Below is a small trained network, with its code and all its weights. Each question gives an input and a class and asks what happens when units are switched off, that is, made to give their printed mean instead of their output.

import numpy as np


def w(rows, s, z=0):
    codes = np.array(rows[::2]) - 128.0
    scale = np.full(codes.shape[1], s)
    scale[-1] = z or s
    return codes * scale


def norm(h):
    return h / np.sqrt((h * h).mean(-1, keepdims=True) + 1e-5)


def f(y):
    return y / 2 * (1 + np.tanh(0.7978845608 * (y + 0.044715 * y**3)))


def log_softmax(a):
    a = a - a.max(-1, keepdims=True)
    return a - np.log(np.exp(a).sum(-1, keepdims=True))


def net(x, mask):
    res = np.array(x, float).reshape(1, 7) / 4 @ E
    u = 0
    for l in range(3):
        y = f(norm(res) @ A[l][:, :-1].T + A[l][:, -1])
        res = res + np.where(mask[u : u + 8], y, B[l][:, -1]) @ B[l][:, :-1]
        u += 8
    return log_softmax(norm(res)[-1] @ U[:, :-1].T + U[:, -1])


A, B = {}, {}
E = w([
[120,123,128,128,128,125,127,126,135],'x0',
[135,129,132,128,132,128,129,131,128],'x1',
[136,130,131,127,130,129,131,136,128],'x2',
[74,193,63,78,217,98,51,212,145],'x3',
[118,125,121,125,119,132,123,122,122],'x4',
[195,68,9,96,159,69,139,82,113],'x5',
[117,159,104,75,171,218,237,54,154],'x6',
],0.015)
A[0] = w([
[235,23,101,133,77,109,141,32,119,4],'0.n1',
[156,81,189,211,61,63,39,117,76,86],'0.n2',
[200,72,1,101,140,47,161,97,108,249],'0.n3',
[123,144,91,89,89,102,187,172,128,16],'0.n4',
[119,115,209,214,59,135,178,96,132,59],'0.n5',
[105,153,97,126,95,49,47,224,116,14],'0.n6',
[143,137,59,59,149,126,226,88,97,8],'0.n7',
[130,131,86,112,165,99,94,180,149,72],'0.n8',
],0.0087,0.0034)
B[0] = w([
[34,116,220,177,133,70,245,181,45,201],'0.n1',
[90,39,152,52,171,196,151,254,149,210],'0.n2',
[191,59,84,80,134,74,107,131,152,247],'0.n3',
[102,126,113,131,122,143,116,99,134,121],'0.n4',
[187,110,45,152,100,197,53,161,206,197],'0.n5',
[176,160,195,212,98,83,116,21,106,194],'0.n6',
[117,91,191,95,161,217,101,63,169,176],'0.n7',
[121,191,89,139,99,98,117,87,162,167],'0.n8',
],0.0099,0.012)
A[1] = w([
[148,160,109,122,91,180,122,88,130,34],'1.n1',
[98,203,95,102,82,184,123,177,132,37],'1.n2',
[72,194,97,13,197,147,109,134,150,80],'1.n3',
[152,47,146,117,79,207,187,113,146,166],'1.n4',
[109,255,104,155,94,238,184,96,157,3],'1.n5',
[157,103,58,89,160,97,70,122,107,71],'1.n6',
[144,137,148,109,137,189,78,57,144,47],'1.n7',
[165,100,142,89,131,135,108,154,42,29],'1.n8',
],0.0096,0.0047)
B[1] = w([
[129,159,99,159,131,109,151,133,136,130],'1.n1',
[129,42,151,132,159,105,163,104,115,144],'1.n2',
[68,54,140,149,165,133,189,217,106,174],'1.n3',
[164,142,146,158,88,150,129,101,134,254],'1.n4',
[119,147,84,250,162,93,144,128,111,179],'1.n5',
[158,159,84,108,80,131,90,154,136,177],'1.n6',
[114,144,127,177,102,145,131,149,104,143],'1.n7',
[85,114,96,166,123,122,156,130,147,130],'1.n8',
],0.015,0.0098)
A[2] = w([
[10,209,203,124,164,114,117,142,99,30],'2.n1',
[123,11,57,68,141,119,151,165,96,59],'2.n2',
[79,123,150,100,121,81,89,222,116,41],'2.n3',
[119,193,218,198,106,175,64,159,146,159],'2.n4',
[113,134,34,68,234,181,122,133,139,90],'2.n5',
[129,94,152,150,107,175,215,48,100,114],'2.n6',
[112,188,172,175,125,128,31,141,102,4],'2.n7',
[219,140,100,144,22,112,103,116,131,153],'2.n8',
],0.011,0.0033)
B[2] = w([
[123,150,178,91,214,59,152,88,19,163],'2.n1',
[110,220,180,177,84,173,165,112,99,240],'2.n2',
[174,168,90,169,129,129,173,36,148,182],'2.n3',
[59,176,112,70,68,179,123,122,147,254],'2.n4',
[83,36,197,92,69,250,35,216,208,182],'2.n5',
[158,200,65,70,193,67,45,90,146,231],'2.n6',
[131,116,118,23,107,99,170,98,125,175],'2.n7',
[69,113,88,148,248,118,98,178,109,223],'2.n8',
],0.012,0.0087)
U = w([
[100,75,154,81,75,225,83,179,186,255],'0',
[163,54,150,187,76,62,203,173,54,104],'1',
[127,240,100,232,111,171,128,65,153,87],'2',
[220,107,111,80,172,120,154,6,139,78],'3',
[60,215,162,52,103,63,114,108,93,105],'4',
[171,122,48,103,152,40,43,155,126,84],'5',
[46,132,153,177,229,143,166,160,91,83],'6',
],0.021,0.0045)

Each question gives the input, the list of numbers given to net, and the class t.
The units are the neurons (one row each of A and B). Each row of codes is followed by its name. A weight is (code - 128) times the scale printed after its matrix; where a second scale follows, it is the last column's (A, B and U).
mask holds one flag per neuron, layer by layer. A switched-off neuron (its flag False) gives its mean, the last column of its row in B, instead of its output. The means were averaged over made-up inputs and are rounded, as every weight is.
A unit's drop is (log p(t) with every unit on - log p(t) with that unit switched off) / (log p(t) with every unit on - log p(t) with every unit switched off).
The circuit of an input: a set's keep is (log p(t) with only the set's units on - log p(t) with every unit switched off) / (log p(t) with every unit on - log p(t) with every unit switched off). Starting from the 12 units with the biggest drops (on a tie, the unit counted first), units are removed one at a time, each time the one whose removal leaves the highest keep (on an exact tie, the one counted first), for as long as the keep stays at least 0.8.
circuit, biggest first: the units of the circuit, biggest drop first
unit that matters most: the unit with the biggest drop
k most important neurons: the k neurons with the biggest drops, biggest first
k most important neurons of layer l: the k neurons of layer l with the biggest drops, biggest first
drop when u is switched off: that unit's drop, to one decimal
input [-8,1,-7,-4,-1,7,-1], class 1: circuit, biggest first : 0.n1
input [-5,0,-6,6,-2,-8,0], class 4: circuit, biggest first : 0.n2, 2.n7
input [2,4,-6,5,-2,0,0], class 4: 3 most important neurons : 0.n6, 0.n3, 0.n5
input [-6,3,6,-3,-7,-5,1], class 2: 4 most important neurons : 0.n3, 0.n2, 1.n5, 2.n5
input [3,-5,6,1,-8,-2,2], class 6: 2 most important neurons : 0.n6, 0.n3
input [-5,8,-1,8,-1,1,7], class 0: 3 most important neurons : 2.n5, 0.n1, 0.n6
input [-1,-7,4,-4,2,0,6], class 2: 3 most important neurons : 0.n3, 0.n2, 1.n5
input [0,-1,8,-2,7,7,0], class 1: 3 most important neurons of layer 0 : 0.n1, 0.n3, 0.n6
input [-6,-3,-7,2,-1,-2,1], class 6: 2 most important neurons : 0.n3, 0.n1
input [-4,6,7,0,-8,3,-5], class 1: 2 most important neurons : 0.n2, 2.n6
input [-7,-7,8,-7,-6,0,5], class 2: 3 most important neurons : 0.n3, 0.n2, 0.n5
input [-6,4,-6,-6,8,0,0], class 0: 3 most important neurons of layer 2 : 2.n2, 2.n3, 2.n6
input [-1,-4,2,1,4,5,3], class 0: 2 most important neurons of layer 0 : 0.n6, 0.n3
input [-5,2,1,2,-2,-5,0], class 4: unit that matters most : 0.n2
input [0,8,2,1,-2,-5,-7], class 4: 2 most important neurons : 0.n3, 2.n1
input [1,0,-4,1,2,8,7], class 0: 2 most important neurons : 2.n5, 0.n6
input [7,0,2,8,3,-8,0], class 4: 2 most important neurons : 0.n2, 0.n6
input [-8,5,4,2,-6,-3,1], class 6: 2 most important neurons : 0.n6, 0.n1
input [-1,-1,2,2,1,-2,1], class 6: 2 most important neurons of layer 0 : 0.n3, 0.n1
input [-5,6,4,2,-4,-8,-3], class 4: unit that matters most : 2.n1
input [7,-2,6,2,1,-7,-5], class 4: drop when 2.n1 is switched off : 0.1
input [-4,-2,0,-6,-2,-1,6], class 2: drop when 0.n3 is switched off : 0.2
input [7,3,6,1,2,6,3], class 0: drop when 0.n6 is switched off : 0.9
input [7,-7,1,-5,6,-6,5], class 2: drop when 0.n5 is switched off : 0.0
